Below are the code and all the weights of a small trained network. Each question names an input and a class and asks about switching units off, where a switched-off unit gives its printed mean instead of its output.

import numpy as np


def w(rows, s, z=0):
    codes = np.array(rows[::2]) - 128.0
    scale = np.full(codes.shape[1], s)
    scale[-1] = z or s
    return codes * scale


def f(y):
    return y / 2 * (1 + np.tanh(0.7978845608 * (y + 0.044715 * y**3)))


def log_softmax(a):
    a = a - a.max(-1, keepdims=True)
    return a - np.log(np.exp(a).sum(-1, keepdims=True))


def net(x, mask):
    res = np.array(x, float).reshape(1, 7) / 4 @ E
    y = f(res @ A[0][:, :-1].T + A[0][:, -1])
    res = res + np.where(mask, y, B[0][:, -1]) @ B[0][:, :-1]
    return log_softmax(res[-1] @ U[:, :-1].T + U[:, -1])


A, B = {}, {}
E = w([
[148,234,115,131,94],'x0',
[247,107,129,131,77],'x1',
[126,127,126,131,124],'x2',
[130,129,126,126,132],'x3',
[128,128,128,127,130],'x4',
[141,135,203,248,190],'x5',
[128,127,127,129,128],'x6',
],0.015)
A[0] = w([
[151,134,131,164,140,109],'n1',
[168,128,155,142,137,87],'n2',
[83,129,93,80,121,237],'n3',
[179,112,138,146,128,108],'n4',
[157,184,107,121,104,119],'n5',
[161,121,152,150,139,123],'n6',
[156,115,115,99,106,152],'n7',
[153,125,139,151,130,112],'n8',
[77,136,110,105,126,207],'n9',
[140,249,130,128,107,197],'n10',
[120,181,123,147,136,116],'n11',
[139,149,135,132,86,122],'n12',
[162,119,153,151,117,91],'n13',
[97,142,139,169,164,130],'n14',
[135,98,126,117,99,124],'n15',
[146,175,119,112,110,136],'n16',
[112,161,137,120,131,141],'n17',
[134,78,132,112,129,254],'n18',
[148,136,147,161,134,124],'n19',
[166,126,92,120,123,168],'n20',
[123,165,146,136,125,125],'n21',
[111,110,135,139,158,160],'n22',
[157,129,111,100,104,112],'n23',
[142,146,135,148,143,79],'n24',
[156,108,119,93,104,134],'n25',
[156,136,116,110,96,121],'n26',
[144,106,104,119,105,121],'n27',
[81,104,165,162,153,218],'n28',
[89,132,101,95,125,200],'n29',
],0.021,0.0066)
B[0] = w([
[114,138,97,106,122,176],'n1',
[140,121,75,100,122,176],'n2',
[175,91,74,123,102,240],'n3',
[160,88,76,132,91,191],'n4',
[163,174,140,150,181,198],'n5',
[140,115,88,112,148,184],'n6',
[137,111,166,168,134,195],'n7',
[137,115,93,94,126,166],'n8',
[149,126,48,109,132,209],'n9',
[125,250,126,101,139,250],'n10',
[99,191,134,89,108,172],'n11',
[141,137,123,136,159,166],'n12',
[149,107,61,113,119,177],'n13',
[106,148,183,121,168,212],'n14',
[131,107,159,129,107,168],'n15',
[169,174,126,141,165,184],'n16',
[117,169,104,93,107,155],'n17',
[110,38,142,141,104,209],'n18',
[116,135,106,95,126,183],'n19',
[172,122,160,157,133,186],'n20',
[105,175,128,105,111,158],'n21',
[127,119,151,141,193,183],'n22',
[142,143,169,156,163,188],'n23',
[113,153,114,113,94,155],'n24',
[133,105,177,152,131,198],'n25',
[154,134,150,150,163,185],'n26',
[135,115,162,149,120,174],'n27',
[120,127,138,137,208,244],'n28',
[161,113,79,134,117,209],'n29',
],0.012,0.018)
U = w([
[115,41,47,108,106,252],'0',
[143,148,206,175,195,199],'1',
[163,166,52,102,77,91],'2',
[5,178,170,88,116,22],'3',
[142,67,231,185,47,66],'4',
],0.011,0.0032)

Each question gives the input, the list of numbers given to net, and the class t.
The units are the neurons (one row each of A and B). Each row of codes is followed by its name. A weight is (code - 128) times the scale printed after its matrix; where a second scale follows, it is the last column's (A, B and U).
mask holds one flag per neuron, in row order. A switched-off neuron (its flag False) gives its mean, the last column of its row in B, instead of its output. The means were averaged over made-up inputs and are rounded, as every weight is.
A unit's drop is (log p(t) with every unit on - log p(t) with that unit switched off) / (log p(t) with every unit on - log p(t) with every unit switched off).
most important unit: the unit with the biggest drop
top k neurons: the k neurons with the biggest drops, biggest first
drop when u is switched off: that unit's drop, to one decimal
input [7,1,-6,-7,5,-6,-4], class 1: top 2 neurons	n5, n23
input [-4,7,1,-4,5,1,1], class 0: most important unit	n13
input [2,2,-7,-5,-8,0,7], class 1: top 2 neurons	n3, n9
input [-7,-7,5,1,-4,0,2], class 0: top 2 neurons	n9, n10
input [-7,5,-5,2,-8,0,8], class 4: top 2 neurons	n9, n3
input [-6,8,4,0,-1,1,1], class 0: top 2 neurons	n13, n4
input [-3,1,2,-7,-1,0,-2], class 4: top 2 neurons	n9, n3
input [1,-7,4,-6,1,-1,3], class 2: top 2 neurons	n18, n17
input [3,-6,7,3,0,6,8], class 3: drop when n28 is switched off	0.0
input [-5,5,6,-8,6,1,3], class 0: drop when n13 is switched off	0.1
input [5,1,-7,3,0,-1,3], class 1: drop when n9 is switched off	0.2
